Each row is followed by the group that its hidden value falls in (each part has its own value, ranges and names)
[ -69   55 -101    2  120  -48 -113   50   -6    9   45  125   25 -122
    4  126   63 -121   43   69  -67  -63  -43  -16  -52   25   -2   81
   12   42  -62  -28   44  -12  -48   82  -58  -49  250   15   33]  J729
[-71  92 -46  19 172 -54 -84   8 -33  37  84 150   9 -98 -72 101  31 -99
  83  12 -70 -37 -64  29 -77  76 -27 133  -3  45 -71   2  79 -30 -75  74
 -47  -8 251  -9  27]  J200
[ 513 -149  330  413   54  -11  642 -398 -142  306  190 -121 -394  486
 -385 -354 -166  566  223 -540 -226 -170 -232  115  -91  278 -333  214
 -210  350   15   99  228   72  326 -458  -64  524 -457 -341  -42]  J141
[  18  255    5 -152   77  206   86  -80   64  -88 -232  -71   28  278
  244  -87  417   92   60 -281 -199 -326  119 -413  -68 -292   17   -4
  242  254   -6  243 -135  148  -86 -120   42 -560  117 -303  -11]  J688
[ -25   19 -143    0  133  -87  -99   38   -3   16  -11   89    9 -138
   70  122   98  -98  -12  124 -118 -122  -31   35  -41    0    9   50
  -11   61  -24    1   55   81  -54   88  -49  -19  140    0   52]  J141
[ 159 -186  413  161  297   72  345   27 -427  258 -219 -228   35  314
  159  -20  -63   51  -62  -94 -129   91    1  173 -156  -22   29  -10
   95  286  627 -381  257 -159  132 -333 -517  455 -644   -7 -114]  J963
[ -78   49  -75   17  115  -29  -54   33  -50   -2  135  123   23  -81
  -95   97   43 -112   71   20  -87    5  -24  -33  -85   62  -56  111
   17   48 -101  -10   85  -35  -45   36  -37  -29  248  -13   17]  J200
[  94    4  171  114  -22   50  169  -92  -30   76 -143    0 -171  371
  -41 -123   39  217  126 -339  -34 -156 -171 -154   48  -23  -57   61
   32  197   57  -48  -28 -153  173 -335  -96    3  -15 -128  -76]  J607
[ -17    6 -148   -1  111  -80  -93   37  -10    5  -23   81   -9 -106
   74  123  117  -80  -29  117 -121 -143  -32   27    5   -5    1   23
  -11   69  -19    8   57   64  -39   48  -50  -31  113    7   49]  J688
[ 294  137  915  175  212  -19  425 -300 -151  591 -755 -245 -413  618
  220 -253 -157  597  219 -365  -72 -749 -492  239  374 -160  161  151
 -200  621  501 -265  273 -138  318 -539 -813  456 -804  137 -314]  J688
[ 460  -10  156  243  117   -8  347 -346   10  253   67   29 -316  323
 -144 -176   30  441  127 -400 -123 -314 -170  116   40  224 -215  106
 -130  287   52  184   93   70  172 -246   -6  234 -205 -260   61]  J688
[ 185  395  723 -118  353   77  254 -274   69  427 -715 -178 -164  461
  437 -191  212  427  144 -299 -115 -670 -141  -57   94 -321  188  160
   96  572  388   38   51  161  -36 -211 -575  -69 -448  -80 -258]  J963
[-449  -97 -453  -55 -241 -126 -194  247  -19 -395  395  161   40 -163
 -378  124   82 -319   22  195 -194  274   22 -344  -56  -17 -190  105
   29 -177 -620   47   43  -33  -33  -85  265 -241  589   17  -62]  J200
[  65   14 -145   -4  140  -53  -26  -21   -7   14   82   79  -21  -76
   39  108  172  -32  -46   82 -155 -121   38   21  -23   45  -78   28
   11   96  -29   94   72  114  -62   40  -11  -36   85  -58   64]  J963
[-197  353 -115 -110  262  219  -69  -19 -177 -175  -38  101  165   86
   21   21  270 -201  165 -311 -188 -131   48 -203 -174 -135   54   87
  201   64  -29  216  -17  -60 -233   43  178 -556  382 -281  131]  J74
[ -58   63  -56   -1  135    1  -36   12  -56   12  232  189   28  -65
 -154  109   62 -109   83  -14  -40   32   20  -19  -52  130  -95   99
   42   61 -101   24  125  -96  -62   25  -33  -42  300   -9   39]  J74
[-563 -557 -216  114 -415 -253 -379  588 -269 -279 -235  123  -36  105
  -71  290 -242 -391 -192  334  208  431 -339  -66  356  -72  120 -204
    2 -270   97 -789   -8 -752  362 -535 -259  301  163  541 -206]  J607
[-267 -237 -242 -117 -206  -95 -318  351   62 -194 -153  153   58   26
  193  260  182 -238 -217  269  148  169   26 -250  183 -126   60 -199
  200  -80   52 -309 -151 -297   85 -193 -120 -137  295  242  -90]  J688
[ -49  307  452 -164  273   31  -76  -32  130  259 -592   32    6  227
  423   11  170  108   83 -124  101 -332  -97 -125   21 -254  247  100
  196  302  331 -135 -107  -64  -91  -37 -447 -157   11   51 -191]  J729
[ -34   48  -82  -22  100   12  -19    5   -9    2  312  207   27  -72
 -180  108   99  -93   75   -1  -28   53   78  -74  -53  148 -140   90
   67   73 -159   63  119  -74  -61   30  -12  -75  346  -21   39]  J74
[ 113  181  130   43  245  -82  -43 -157   54  195 -328  111 -155  119
  159   -6   75  166   90 -171  -37 -394 -245  143   82   -5   93  108
  -56  179  152   56  -17   22  -28  -20 -118   16    8  -64   25]  J141
[-212   88   73   39  322  -82  -15   19 -248   16   28  142   70   45
 -179   28  -54 -165  100 -116 -106  198  -94  125 -243   90    0  216
   55   -7   62  -49  149 -105 -162  -42  -18  119  118  -95  -20]  J74
[ 318   48 -181  226  175   28   56 -256  -90   31   23  184 -221  236
  -85  -30  120  202   71 -447  -90 -260 -217  185   71  244 -124   -2
  -82   49  113  237  -51 -105   48 -145  291  -24   77 -311  274]  J963
[  16    7 -125  -21   71  -40  -40   35   54   19   70   65   16 -125
   62  106  136  -62   -8  126 -109 -113   48  -75  -53  -11  -41   37
   27  109  -81   21   46  111  -25   79  -72  -66  165  -12   26]  J141
[ -75 -171   83  118   76   64  197  173 -375   48  145 -180  108  -72
  -67   90 -106 -195   34  176 -236   81   42    5 -126  -44  -36   35
  -22  174  108 -321  347  -85  133 -122 -391  234 -213  120  -72]  J729
[-149  142  186 -217  403    8 -293  188   10  195 -193  254  274 -156
  360  318  145 -295  -79  220  254  120  152   66 -103  -10  216   -3
  300   85  436 -289    6 -232 -236  237 -430  -40  259  225  -29]  J74
[ -81    4 -108   21   67  -49  -80   71  -23  -18   73  101   14  -88
  -33  106   49 -115   37   67  -77  -13  -34  -51  -57   23  -30   70
   15   38  -83  -51   47  -27  -13   26  -52  -27  227   13   11]  J729
[  52  -20 -122  -20   79  -45  -17   24   48   27   75   58    6  -97
   67  103  155  -37  -36  126 -115 -103   70  -60  -47    3  -60   20
   36  118  -49   32   54  123  -23   52  -73  -38  111  -23   27]  J688
[ -90  220   94  -53   97  157  257 -117  -86  -91  173  -26   17  263
 -228 -178  202   60  209 -349 -270  -16  106 -366 -249  -91 -171  215
  164  205 -258  261   81  113  -99 -181   99 -322  181 -343  -85]  J74
[ 142  171  484   90  450  158  330 -140 -384  278 -506 -268   16  362
  295 -140   38  135  108 -323 -253 -324 -116  143 -160 -206  179   91
   65  388  586 -134  197   13   -2 -216 -431  121 -596 -182  -59]  J688
[ -42  439  146 -189  504   28 -172 -103  133  155 -234  201  156  -50
  276   76  255  -71   95 -126    8 -148   64  -26 -286  -68  150  202
  232  133  172  168 -117  141 -372  317  -62 -288  321 -187   36]  J200
[  97  -36  116   72   96  -22  105  -25 -101  143 -131  -41  -95   96
   85   29   35   82   16    3 -118 -236 -102   61   86  -27    2   18
  -47  224  141 -108  149  -22  105 -149 -272  132 -174   44  -39]  J688
[  16  -10 -153    4   94  -73  -66   26   11    7   22   87  -12  -94
   55  109  125  -60  -27   98 -110 -113   -6    2  -20   16  -28   24
    4   73  -33   24   43   75  -28   44  -29  -29  129  -20   52]  J688
[ -89  153   50 -104   64   95  -56   66   25   13 -144   11   58   20
  180   82  186  -69   66   10  -70 -228   27 -229   24 -185   71   24
  124  191    3  -46    3  -30  -22   -5 -213 -278  190   28  -55]  J729
[ -48   47  -43  -10  134   12   -4    8  -67   19  280  200   33  -49
 -181  104   68 -103   78  -17  -31   63   57  -22  -58  152 -118   95
   61   76 -100   28  152 -105  -61    7  -43  -30  291  -12   38]  J74
[   5    5 -117   16  125  -75  -52   22   -1   29   16   72    1 -112
   48   99   89  -68   -3   98 -119 -106  -21   20  -60   13  -16   58
   -9   79  -28    4   63   89  -35   68  -57    6  116  -18   40]  J141
[ -29   40  -79  -20   97  -32  -48   38   43   21  108   91   39 -111
    0   96  102  -85   32   81  -84  -25   44  -98 -113   13  -47   90
   53   84  -99    4   40   66  -52   85  -68  -60  232  -23    0]  J729
[ -32   79  -68  -30  152    1  -37   -5   -8   26  284  220   41  -95
 -155  119   97 -103   76    4  -25   41   73  -32  -73  153 -116  108
   66   71 -127   69  120  -56  -94   72  -17  -65  343  -24   49]  J74
[  37  -18 -177  -24   96  -72  -52   12   39  -11  111   95   -7  -91
   32  120  186  -50  -71  122 -129  -59   71  -29  -38   43  -93   21
   38   73  -73   86   45  122  -65   42    6  -47  135  -45   45]  J963
[ 346    0   70  367  233  155  325 -204 -531  214  -35 -171 -196   87
  -55  -13 -138  128  189 -245 -362 -618 -328  443  235  112  -10  -18
 -354  312  288  -55  449 -133  259 -192 -253  246 -480  -38  244]  J688

[ 366   -6  -35  132   17  155  165 -188 -134  172 -198 -223  -99   66
  237  144  381 -302 -223  -65   62   -4  255 -262 -133  -49  -18  171
 -132   61 -122 -165  122  -66   88 -113  -44 -185   -1 -113 -116]  (45)
[ 182   94   50  292   21  139  202 -136   91  -54 -210 -316 -152   44
  329  310  522 -293  -84 -119  -77   -5  100 -252  -19 -291  -75  275
  -53   71  239 -262   34 -234   91  149 -250  -52   21   40 -125]  (45)
[ 114  125   -7  312  -67   58  140 -130   57   -1  -83 -278  -73   -6
  289  173  242 -167  -32 -198   10   18  120 -236  -39 -186  -91  297
  -84  111  167 -117   36 -188   87   63  -78  -96  -23  -19  -88]  (51)
[-203  152 -252  145 -394   73   48 -162  133  359  238 -105   48  -70
  189 -129 -452  192  242 -196  -31  -82  120 -133 -168  454 -141   90
  100   72  -38   41  458  147 -105  -73  242 -122  -95 -358  103]  (45)
[ -82  143 -104   52  -17  104  177 -109  102  298    3 -305   88  121
  163   25  -32 -139  -57 -215  165  -63  229 -248  138  265   21   66
   -4  100 -106    2   97   27  -41  -24  231 -127  -35 -252  -88]  (51)
[-213   13  231 -438 -149 -139  144  457  107 -227  105  225   82  232
  -54  -99   49   -9   29  158 -370 -170 -126  184  235  150  105 -147
 -178  -22  228 -385    9   23 -225   52   19 -211  241 -420  112]  (58)
[ -88  116  -72   21  -26  111  -11  -51  -52  -21 -173 -346 -276  -96
  331  189  155  -59  -66 -429 -104  115 -112 -273   13  -43 -116  177
 -183  199  305 -129 -340 -147  118  213 -112    6  219   49 -188]  (59)
[ 407  -81 -278  450 -176  -17  149 -192 -225  -81 -211   18 -341  -64
    0  -23 -105  133 -117  111  368  396  487 -189  290   18   40  410
  -50 -499 -289  -16 -316   82  453   83  -31  -96  165  700 -141]  (45)
[  10   24 -111  182 -640 -106  -51  193 -144 -254    7  -45  -91  163
  -38 -127  175   63   68   41 -106   99  262  -41  255  115 -130  246
  -67 -213  312 -523  134   13   -8    1 -179 -191  216  -38  160]  (63)
[  88 -208  -15 -125 -393  -40 -106  189 -240 -285   43  277  -80  211
 -116 -173  276  160   42  145 -271  -83   59   80 -108  134  -93   28
 -294 -134  129 -400  105   90  -17 -168 -101 -147  291  -72  200]  (44)
[ 122   72 -101   70  -73   84   28 -180  -89  123  -90 -304   40  -31
  229   56  198 -167 -187 -277   66   38   87 -328  -82  -31  -55  153
  -87   79  181  144  -83  -78   68  -34   11   39  -44  -29  -29]  (58)
[ 104   14 -138 -134  -66   80   27 -188 -138  310   39  -93   78  -77
  162  -93 -126  -51 -167 -214   74  -22   48 -258 -194  195   12   21
 -103   87 -108  276   29   93    9 -182  232  -63  -77 -224   -3]  (58)
[ -34   54  159  -15  359 -144  423  153  362 -178   -6  210   19  -18
   54   64 -384  130   49  207    8   97  -11  101  311  -45  230   51
  -52 -270  -26  237 -357  -53  194  310  132   45   83  332  -83]  (59)
[ 149  -83 -137  185   79  203  128 -259   35  235  -19 -106   69  167
  120   28  133    0   28  -45   99 -143  267 -177 -282  246  -78   45
 -125   44 -223   59  290   52   79 -177  167  -16  -22  -34   23]  (43)
[ 102  102  -79    9 -203  114   98 -104  -79  219  -75 -269  -49   29
  226   61  203 -250 -154 -174   -4  -19  147 -277   13   78  -28  132
  -17   91   43 -184  156  -10  -57  -58    0 -195  -15 -322  -63]  (45)
[-435  140  266 -339   92 -159  424  395  564 -104  246  255  305  245
  -72  -64 -300   47  181  282 -227 -251 -105  221  460  212  259 -197
   90 -157  127  -46   86   53 -258  224  224  -74   24 -342  113]  (51)
[-178   22  164  -39  -18 -126  179  316  291 -317   71  128  131  217
    8  -17   -9  153  209  146 -288 -108   -5  199   91  109  -15  -35
 -159  -89  335 -192   31  -85  -39  158  -31   35  195   -4  166]  (59)
[ 267  -39  -46   -1   77   56  -47 -176 -194  -39 -157  -97 -239 -288
  353  112   43   16 -141 -307 -167  159 -203 -226 -429 -205 -118  176
 -294  152  237  207 -311 -146  252   40 -121   68  107  161  -73]  (62)
[  69  111  -48  195 -154   89   -9 -131  -32  -69 -148 -422   -2   19
  280  163  491 -225 -143 -322  -43   28   47 -343  -34 -214 -140  239
  -82  108  475  -50 -101 -211   57   80 -201  107    5   47   -9]  (58)
[ -46 -109 -285  319 -561   75 -164   40 -161 -296 -102  -94 -255  254
  -63  -66  334  277  191  -35  -83   91  333  -55  113  291 -266  210
 -146 -262  276 -541   28   66  140   65 -245   41  407  372  139]  (45)
[ -17  -45 -159 -111   70  192   53 -176  -69  310   -6  -94  -44   80
  127  -24  -53   37  -43 -209   68  -99  105 -194 -169  373  -22  -47
 -181  135 -269   73   30  130   30 -132  265  -80   96 -159  -89]  (51)
[  17   13 -187  -81  -42  113  -34 -171 -152  228  -28 -138 -125 -127
  215  -27 -173   76  -78 -326   23   66  -16 -243 -193  226  -65   60
 -179  131  -53  174 -145   63  106  -47  165  -26   93  -52  -89]  (59)
[-107   48 -219   34 -200   96 -172 -242  -26   -3    1 -238  -25 -232
  272   12   -4  156    0 -435 -139   84 -231 -324 -278  -13 -190  125
  -47   51  551  393 -221  -54  117  119  -94  362    9  210  107]  (62)
[-174   56  214 -115   10 -120  384  274  423 -186  150  327   67  114
   10   11 -201   93  200  349 -281 -142  -73  215  242   41  159  -30
   49 -224   96 -163  140   13  -99  217   25 -109   62 -128   88]  (45)
[  49  -46 -224  211 -221  -43  123  -85   -7  -67   16   84  -39   49
 -110 -139 -203  207    5  112  248  177  296 -134  349  169   77  206
   56 -455  -87  131 -162  151  220   68  102   38   72  427   45]  (43)
[ 225  -64 -105   74 -206  -62  158  -22  -94  -87  -54  108  -11   54
  -78 -106    7    3 -152  201  154  156  266 -132  302   23  126  173
   24 -428  -43   39 -116  105  156    3    4  -45   40  261   54]  (63)
[  21   50 -174  -12 -150  104   63 -212  -55  295   55 -141   44  -28
  138  -63  -81  -56 -105 -193  120  -28  107 -294  -28  189   11   90
    8   19  -99  171   89  104   -6 -114  201  -81  -90 -193  -17]  (44)
[  64  -20 -103  247 -150 -103  175   16   15 -170   18  192 -214  -39
  -16  -61 -298  247   91  119  118  199  186  -14  275   35   60  281
  -64 -335 -141  -48 -206   58  255  136   63 -132  159  377  -61]  (44)
[-202   38   67  -24  -92  -86  206  258  199 -199   59  120  -35  208
  -37  -30  -88  131  152  123 -112  -40   93  109  336  178   60   42
  -96 -152   61 -297  -55   20  -12  163   57 -135  232   -5   12]  (51)
[ 112   67  -79   -6 -128  115  123 -120  -66  245  -47 -206  -14   39
  191   34  126 -210 -144 -134   38  -35  154 -261   -5  113    2  102
  -32   75  -58 -102  165   22  -36  -94   75 -192  -31 -304  -58]  (63)
[ 344 -108 -242  497   87  -20  218 -193 -110  -81 -182   37 -234   36
  -50  -22 -209  218  -51  114  485  346  540 -136  289   96   71  358
 -138 -454 -437  130 -388   66  517   71  139  -39  178  808 -171]  (51)
[  50   17  240 -188  783 -128  659  140  447   10  -34  363   17  -31
   36   88 -667   93  -38  347  153   92   15  164  380   54  446  -76
  -79 -294 -485  431 -472   27  260  307  378  -60   61  318 -250]  (59)
[  82  -18   -9  181  439  -64  435   17  212  -61 -100  208 -234  -15
   27   73 -531  248   67  178  268  229  231   63  354  127  220  159
 -143 -317 -477  160 -471   37  402  273  257  -93  215  578 -277]  (58)
[ -30   51 -209  -61 -106   38  -62 -147  -47  267   77 -163   66 -151
  225 -135 -402  182   34 -344  -38   45   -6 -175 -352  368 -135   -8
 -147  155   97  332   32   64   58  -96  223   64   10 -152   89]  (62)
[-103   74 -222   61 -205  116    1 -248    5  201   67 -181    5  -78
  166  -29  -71   46  -25 -284   79   -5   13 -321  -25  133  -51  132
   46   -2   95  234  -17   69   28    4  122   75  -66  -17    4]  (51)
[ -76   22 -236  -47 -119   91   51 -219  -23  410  195   52   -6 -120
  134 -163 -525  214   82 -197   87  -54   53 -156 -227  432  -21   20
  -60   81 -338  278  171  212   13 -166  401 -140  -53 -242  -16]  (51)
[ 123 -132   50  -53  128  -46  147  176  -12 -200  -94  149  -23  211
  -44  -42   28  132    5  154  -56   24  181  106   34  187   32  -20
 -309 -150  -55 -126 -162    9  159    8   53  -38  289  202   29]  (59)
[ 200 -259   62  -10 -138   23   -8  189 -199 -369 -108  240 -185  318
  -88  -18  494   96   39  210 -245  -86  149  118 -106   49  -93   56
 -405 -109   28 -557   30   -3   95 -107 -173 -164  399  100   86]  (44)
[ 112   -4 -172  -63 -314  104  -72 -238 -227  148    8  -97  -78 -148
  171  -41  142  -96 -197 -229  -15   26  -68 -368 -110  -56  -34  169
  -12   -6  129  129  -13   60   15 -106  -13  -36  -67 -130   12]  (43)
[  93    3   19 -104  112 -160  354  -13  134  -20   90  356   22 -162
  -49 -108 -506  106 -130  248  183  158    5  -55  386  -75  340  117
   91 -450 -234  462 -357  134  184  139  238  -37  -85  287  -60]  (51)
[  73  -16  -92   39 -118  104   75 -182   -4  209  105   42  -13  -50
  183  -26  -91   48   55  -81  -81 -113   10 -142 -315  134  -67   84
  -83   91 -104   57  291   61   -7 -145  135 -128  -59 -245   38]  (43)
[  63   44  200 -389  -38 -237  179  383   -3 -156    3  128  122   44
   21 -132 -172  -71 -151  112 -208   60  -40   99  193   68  155  -76
 -192  -80  211  -69 -172  -23  -54   27   54 -175  145 -277   93]  (62)
